[ 174   92  292  265    6  -95  202 -180 -174  384 -356  -25   70  101
  377 -164  -92   22  102  -46 -255  119  314 -121   95  217 -234  216
 -232   94  -18 -520] : (31)
[ 117  350  201  272   12 -198  226 -266  303  166 -198  -23 -160 -243
 -264 -137 -302 -218 -124   -7 -899 -373 -237 -106   -9 -340 -217 -308
 -201  203 -109  103] : (37)
[ 220 -215  -45  220  135   45  -54 -263   80   96  169  -59  -41  -39
   -8   52   15   74 -100   51  537 -169  156 -164  277  388 -304 -319
 -148  180  -42  184] : (166)
[  27   49  211   54  164 -228    4 -254  240   40 -183  187   60 -144
   93 -291  -71 -184    1  192 -311 -260   58 -193 -439   76 -147 -254
 -249  -73 -159 -138] : (31)
[-593  334   57  433 -252   43   72 -445   60 -227  -68  128 -150   91
 -244 -201 -194 -403  -88 -219 -464 -257   39  164 -295 -132 -167   74
    5  -77 -311    6] : (25)
[  33  506  121 -275 -316  -39  171  137  202   74   88   34  114   20
 -235 -408 -132   73  -72   22 -566 -467 -171  -13    7 -213 -126  -50
  230  298 -352  -94] : (162)
[-216  225  158  405  -73  127  216  111  135 -318   39  179  268   16
 -107   46 -293 -229  308 -132 -323 -226 -627  -67 -211 -379  -79   71
 -269   20 -149  128] : (162)
[-182  142  -36  392  111   59   10 -351  168  339  -52  -99 -190 -115
 -427 -131   27   10   58   55  -86 -136 -122  170  -72 -258  165    4
  151  150   75  -26] : (139)
[-108 -192   39  -31 -338  182  127  -49  -18 -161   42    5   86  258
  -22  -67  382  190 -111 -213 -134  213  183  -73  140  109  313  271
  -91  110 -118   -7] : (69)
[ -65  -64  -85   18 -188   70  193  -68  127 -178 -106   32  156  157
  -96  274  274  186 -198 -193   48   74  -54 -199  133  -37  362  266
   84  -67  246  126] : (37)
[  84 -270   42  202  406  182  297 -605  354  355   15  188  113 -135
   78   96  187  141 -112  237  259  389 -306 -258   -7  257  -94  213
 -347  157  208   71] : (25)
[-163  238    6  222  -84  -45   37 -140  103    3 -186  171   33 -270
   67  -49  -63 -141  -99 -105 -506 -101 -164 -100 -111  147 -193  -52
  -89   50   19  233] : (162)
[  84   10    5  -73  174 -330   31 -447  296  536 -393 -154 -257   47
  212 -341 -124 -187 -156   34 -203 -145  126 -401  249 -106 -220 -204
  -76 -214 -142 -324] : (106)
[ 379   -5  -43  128  458 -298 -230   10   27  659 -237  -40 -243 -270
   70 -331 -101 -122   -7   -8 -320   42  285  -19  179   57 -130 -331
  -72  398   -5 -225] : (25)
[-205 -123   61 -311 -149 -554  -40 -212   26 -128 -340 -284   45  316
 -107   48  253  -67  134   18  406   58  -82  345   57   57  138   56
   73  -91  -95  -36] : (31)
[-129 -298  -39 -226  -43 -298 -248 -503  155   71  -56  -64   61  100
 -198   60  474  -74  -48  303  573  111 -158  375   84  111  159 -133
  -30    0  -51  130] : (106)
[ 330 -204   86  122   15  151  -25  294   72  226  167  162  220 -194
  206 -175 -149  250   74  186  124 -218  220 -113  -54  -45  145 -130
 -221  348  163 -228] : (10)
[ 137  -24  -65  303  -16  348   47   96 -170  258  156  187   83 -158
  102  -40  167 -158  -59   94 -231  399    2  131   89   46  165    3
 -147   61  308   66] : (106)
[ -13  200  131  176    0  -86  336 -425  621  329 -107  -41   43 -106
 -134 -230 -147 -194   14  161 -346 -460 -390 -224   93 -475   17 -190
    6  -10   86   37] : (182)
[-400  110  353 -171 -385 -489  -63 -279 -218 -198  -17 -167  -56  283
  -86 -343  286  -78  -52  -64  -60  165  528  102   70  428 -139  132
  249 -137 -541 -170] : (129)
[  86  260   76 -153  -85 -313  -49  133  315  132 -245 -188  -25 -103
 -226   24   27  169  -79   48 -267 -297   -4  414 -176   43   39   92
  188  596  -99 -162] : (86)
[  50  264 -122   -5 -189 -247  107  279 -300  215 -177 -257  178   86
  -10 -358 -405  140  -57  156  -69 -326  257   52  260  -23 -186 -218
  -20  375 -378 -150] : (182)
[ -76  -84   49  -33 -231  272  120  242 -288   39   63  114  -25   90
   85 -145  122  235 -188  -30  -76  259  -51  212 -109  245  313  236
  106  268   63 -149] : (10)
[-124  -64  103 -118   35 -249 -152 -199 -102 -217   30  -85   74  249
 -150  181  307 -326  249   37 -122  153   46  402  213   65 -175  -79
  221 -326 -212  173] : (31)
[-307  239 -108  184 -225  -10 -214  -80 -133 -286 -135 -221    2   47
 -316  -55  122  -39   43 -267   42 -187  157  -54  -59  -96  -24   68
  166   13 -256  137] : (69)
[-267  224  280  -46 -386 -179 -107  353 -214 -456 -340 -157  260  224
 -115   97  188  269  -96 -275  122 -118  225  -93 -153  508  -28  268
   86  -54 -277  -26] : (31)
[ -49  343  114  212    3 -175  217  155  183  167 -102 -426   58  -64
  -72 -221 -426  -63 -337   50 -247 -262  275  -37  305   54 -134  -62
  105  338 -242  -48] : (139)
[ -41 -158  112   38 -733  136  -46  370 -162 -354 -137 -151  119  156
  282  -52  584  -80  -85 -324  -62  353   70  -66  -46  161  364  284
  -69  151  -13  -52] : (106)
[-185   47  -11  137    8  314  -89  110 -124  259   -5  100  -96  -96
 -129 -366   65 -242 -167  -52 -460  159  -32  292   27 -210  296 -194
  -59  -10  178   16] : (106)
[-292   10   52 -108  -16 -155   45 -141  -37 -308 -156   39   81  170
 -151   34  142 -232  100 -172 -317  139  -22  286 -126  -80   99  185
  147  -78    8   75] : (188)
[-332  180  118  251 -373  -89  231 -265 -109 -311 -121    0  131   77
 -144 -133 -179   35  111 -117  157  -46 -226 -226 -175 -429    8  189
  -61   46 -166   15] : (31)
[ -68  518   83  -16 -385 -286  -54  -24 -243  -41    9 -221  -13   36
  -61 -528  165  -91  -52 -152 -258  -99  371  405  120  190 -196  -83
  224  524 -484 -150] : (139)
[-163 -119    9  -18 -215  562  -41   -1 -100   25  165   54  178   60
  -67  -55  238  -50   15  -95  139  154 -215  217  140   -3  380  181
   70   63   21  280] : (182)
[  81  414  133  240   89 -317  629   13  514  682   92 -163  136  109
  -39 -453 -337  368  -53  147  170 -373   20   14  280   38  187  -13
  -67  437  -92 -364] : (25)
[ -27  235  -66  -14 -150  -95   -6 -184 -126  -67 -175   -3  -43  150
  -66 -364   48 -240   97 -288 -460 -151  212 -102   16 -395  -11  -71
   38  -50 -240  -98] : (162)
[-571  417  151  413    9  -59  123 -178   28 -165   40 -184  100  -59
 -365 -473 -222  -17   37 -135   38 -352  136 -130 -238 -113  -72  -49
   -6  -35 -289   65] : (162)
[  24  281  172 -269 -216 -626  -85  -41  -83   85   57 -167   60  145
   66 -226  154  -31   61  134  405  100  439  -15   40  418 -164  127
   55  -63 -457 -289] : (86)
[ 161  219    9 -189  174  155  199  156  383  432  152 -351  304  142
 -405  262  455  396  -82  293  785  255 -187   99  704  -62  247  -96
  128 -310  186  442] : (129)
[  43  228   65 -266   16 -394 -112   78 -184   15  -59  -27  -11  176
  -34 -172   19 -364  -13  -46 -334   83  -99  301  144   24  -21    4
   82  110 -271 -200] : (162)
[ -20  280  -50   45 -258 -225  218  452  277  472   48 -220   41 -122
 -124 -393 -177  245    4  128  104 -201 -481  240  212 -473  469  -71
  254  718  124 -262] : (129)
[-224  160  -66   98 -140   17 -116  199 -271 -387  -55   56   51   99
   88 -230 -198 -241  -67 -216 -263 -301   33  -35 -109 -101    9 -250
  -37 -101 -241   21] : (69)
[-433  226   72  461 -319   31  115    9  -64 -240  177  268   40  108
 -182 -233 -413  -40  -82 -160 -239 -413   86 -126 -136   53 -155    8
  -30  173 -358 -181] : (37)
[ 177 -130  -38 -154  220 -310  -29  -60  264  322 -410 -297   47  173
 -121  -94  177    2  -17  -15   98  -83   21 -113  496   32   38 -348
   60   38 -135  167] : (69)
[  87  175  303 -200  164 -390  100  -92  466 -121 -332   -2   19  -61
  -29  146   87  -30 -204  -14 -297  -11 -155   22 -147   80 -124   25
   54  166  -11   27] : (188)
[-237  341  -46  171  -43  109  152  284 -102 -453   27  115  186  -98
  -16 -258 -284  -31  -48 -301 -604 -296 -178 -425 -275  -26 -245  -11
   37  120 -303  129] : (166)
[-220   46  156 -159  147 -233 -120 -297 -158 -270  -38   37 -177  -27
  -61 -385  319 -399  -11 -238 -290  253   56  -12 -107   90 -132 -261
  -19 -290  -96  174] : (86)
[ 247  424  239 -128 -125 -587    9  459   97  212 -401 -232   92   44
  271 -247 -161  115   59 -149 -172 -214   19  -35  118 -277  120   85
  -23  399  -36 -659] : (69)
[ 169  208  -82  323  115   50  210   -4  248  474   43 -115  -21 -306
 -235 -290 -236   67 -226  345  292  -53 -266 -169   91 -283   93 -364
 -200  354   67  153] : (139)
[ -82   44  147 -443  244 -140   -3 -108   75 -204   91  137   87  102
 -287 -144   90  -77    0  -43 -300  174  -16   88 -125  -26   95   74
   33  -56 -371  186] : (188)
[-109  110  130   -9 -207  226  452  318 -209 -242  179  186  205   92
 -106 -574 -416  398   91  -91  -96 -103  -89 -512 -137 -329   -9 -111
 -323   65 -224   28] : (69)
[-654  152   51  211 -291  -62  -82 -270 -224 -263 -318  -26  -36  113
 -331    4 -260  -13   64 -109 -193 -164  350  187 -291 -130 -135  250
  191 -178 -206  -15] : (129)
[-267  183  221   87 -144 -176   10  114 -274 -216 -495   17  143  220
   80  -50 -210  252   52 -145   62 -151  182 -270 -303 -384   -6  202
   43 -211  -43 -510] : (37)
[ 200 -262 -311 -313  629  -79  -27 -131  545  416 -166 -194  -55 -330
  154  -88  -71  160 -291  160  231 -127 -242 -491  302  185  -50 -440
 -101   -3  104  404] : (69)
[-122  212  225  237  -27  -20   83  244 -102 -411  109  323  192  111
 -115  -35 -420  280  202 -112 -267 -458  -28 -304 -450 -151  -33  192
 -117  -39 -291 -323] : (139)
[-103  109  188  135 -110 -229 -243 -295 -130   29 -107   48 -204 -298
  387  -93 -226  112   33   38  131 -285  -26 -367 -370   43 -347   66
 -121 -120   -7 -475] : (31)
[-148  -47   65   41  308 -206   32  -58  223  516 -210  354 -388    4
 -143 -180 -531  334 -315  128  -25 -489 -653  -75  -71  -43  160 -402
   69  136  -10 -314] : (37)
[-319 -135  123   45 -212 -306   33  134 -155  276 -238  -67  -91  175
 -159 -187  -27  117  200   56  -44  -14  -72  190  239 -348  290 -144
  347 -200  250 -162] : (182)
[  32 -390 -238  231  350 -258   14 -153   19  537 -468 -203 -382    0
  446 -181 -276 -130 -113  -96  302 -248 -187 -251  302  107  120 -485
  -31 -158  447 -167] : (162)
[-442   97   54  635 -188  -27  312 -244  415  -16  131 -132  283 -190
  -77  113 -159 -108  127    6  249 -106   60 -419   82   -4   82  308
 -114 -279  303  212] : (129)
[ -96   18   56  212 -329  -12  138 -299   45  197 -205 -176 -104  204
   19 -117  448 -267  -82 -142  -75  380  212  441  129  151  179  223
  -64  330   10 -190] : (37)
[  22  612  -29  230 -471 -418  377   -3   -2  411 -102 -357  137  105
  201 -297   55    9   25 -103  138   84   53  153  335   75  146  396
  -28  485  -82 -455] : (31)
[ 118   67   90 -382  211 -132 -152 -306  271 -186   13   74 -138   52
 -225   75  175 -179 -117  -28 -298  -78 -252  270 -154 -317  160   81
   -9   68  -72 -112] : (139)
[  24  240 -140  155 -409  -18   74  177  209  128  272 -300  196  -68
  -97 -247   11  -63  -15  142  241 -271 -120  133  186  -14  132   21
   76  599 -242  -27] : (139)
[-227   97   34  300 -151  -17  175  -25  -69  -49   -9 -263  133  116
  -52  -23 -190  -21    3  -50  449  -54 -216   58   19   52  204  247
   42  172  -96   -2] : (106)
[  31  475   89  -80 -125 -465  266  -25  160  215 -450   57  -72   66
  346 -341  -90   59 -130 -181 -299   64   83  -36  -37   16 -153  112
 -166  237 -187 -428] : (10)
[  62  252  340  205 -167   14  276  143  260  253  -62  107  178  -30
  112 -326 -109  581 -117  -10  -73 -222  346 -432 -340  545  -28  429
   89  487 -297 -485] : (106)
[ 223 -334  -97 -192  359  453  -23  317   10  368  -46   24  -40   84
 -232 -171 -214   93  -11  -59 -357 -381 -322   55  397 -428  288 -544
  -42  -27  272  141] : (188)
[-224  388   81   48 -336  -95  216  172  215  100  174 -153  127   17
  -58 -341  -46   66   34   73  437 -181 -466  358 -194  -89  357  205
  161  545 -111 -215] : (162)
[ 157 -137  -14   87  334 -210  100 -493  393  693 -519 -316 -158    9
  -85 -196  285  207 -131  -26  655  -99  -42 -324  422  361   25 -270
  170   90  393   34] : (69)
[ 297  347  105  109  391  -45  207  -31  265  520 -105 -174  120 -233
  120 -153  -16  -21 -121  291 -140  101   41 -108   36   55 -156  -24
   10  164   46 -113] : (162)
[-221 -116   -5  159 -175  240  165   22 -183  -54  134 -160   61  239
 -235  -57  257 -147   44 -156  -48  175  109  384  142   71  412  119
   66  -61  205  163] : (166)
[ -84  122  -56   56 -199 -339  145 -261  180  384 -632 -328 -297   23
  117 -125   39   78 -171 -251 -380 -213 -231 -308  232 -193    9   70
   69   41  190 -298] : (162)
[-230  263   64 -423 -219 -500 -125  -21  -92   -2 -261   -1   16  210
    6  -98  227  -42  -89   37 -372  211  311  335   32   11 -165  158
  104 -138 -272 -302] : (25)
[-372 -128  -15  135 -498  178  118   28 -276 -199  111  -27  110  258
 -213 -157  324  -16  166 -168  -27  197  212  355    0   51  367   89
   -5 -113  -71  287] : (25)
[-230  306   70  210 -211  -39  241  354 -258 -365  206  101  184  242
  -77 -285 -384  132  205 -286  -67 -248  -54  -57  -35 -399  211   58
 -158   38 -192 -196] : (69)
[-102  -98  253  -43   81  -41   14 -132   60 -383 -148  -49   90 -122
   -4 -149   78  183  -18  -85 -130  -96  103 -222 -299  233 -243 -247
 -406 -150 -254  345] : (106)
[  -9  226  194  115   82 -119  -71 -353  565   76 -133 -180  195 -199
 -361  344  274 -431    2   66 -373   46 -150  454   93  134  -22  194
   88  164  -19  448] : (106)
[ -51  -31  110  -62 -339  226  -16    5 -273   86   68  228   22  135
  -44 -309  262  187  114 -210 -122    8   94  120  -72   39  389  132
   77   66   36 -112] : (162)
[ 226  -85  -11   17  -80  358 -118 -131  -40  544  145   98 -141  -43
  -62 -171  410 -105  -89  108 -475  234  180  415  110  -94  347  120
  168  325  186 -257] : (162)
[ -85    7  152   85  -64  122  120 -378  293  119   12  -40  -38   21
 -198  -72  154  170  -64  -33   16 -242 -246  -78  -35  -74  260   77
 -111   36   -3   -9] : (129)
[-108   49   20  376 -291  -14   30   87  -83 -414  -11  147   87  -13
  151  206 -252  -20   21 -152 -116 -313  -83 -366 -135 -365    3  -31
 -312 -280   73   -7] : (162)
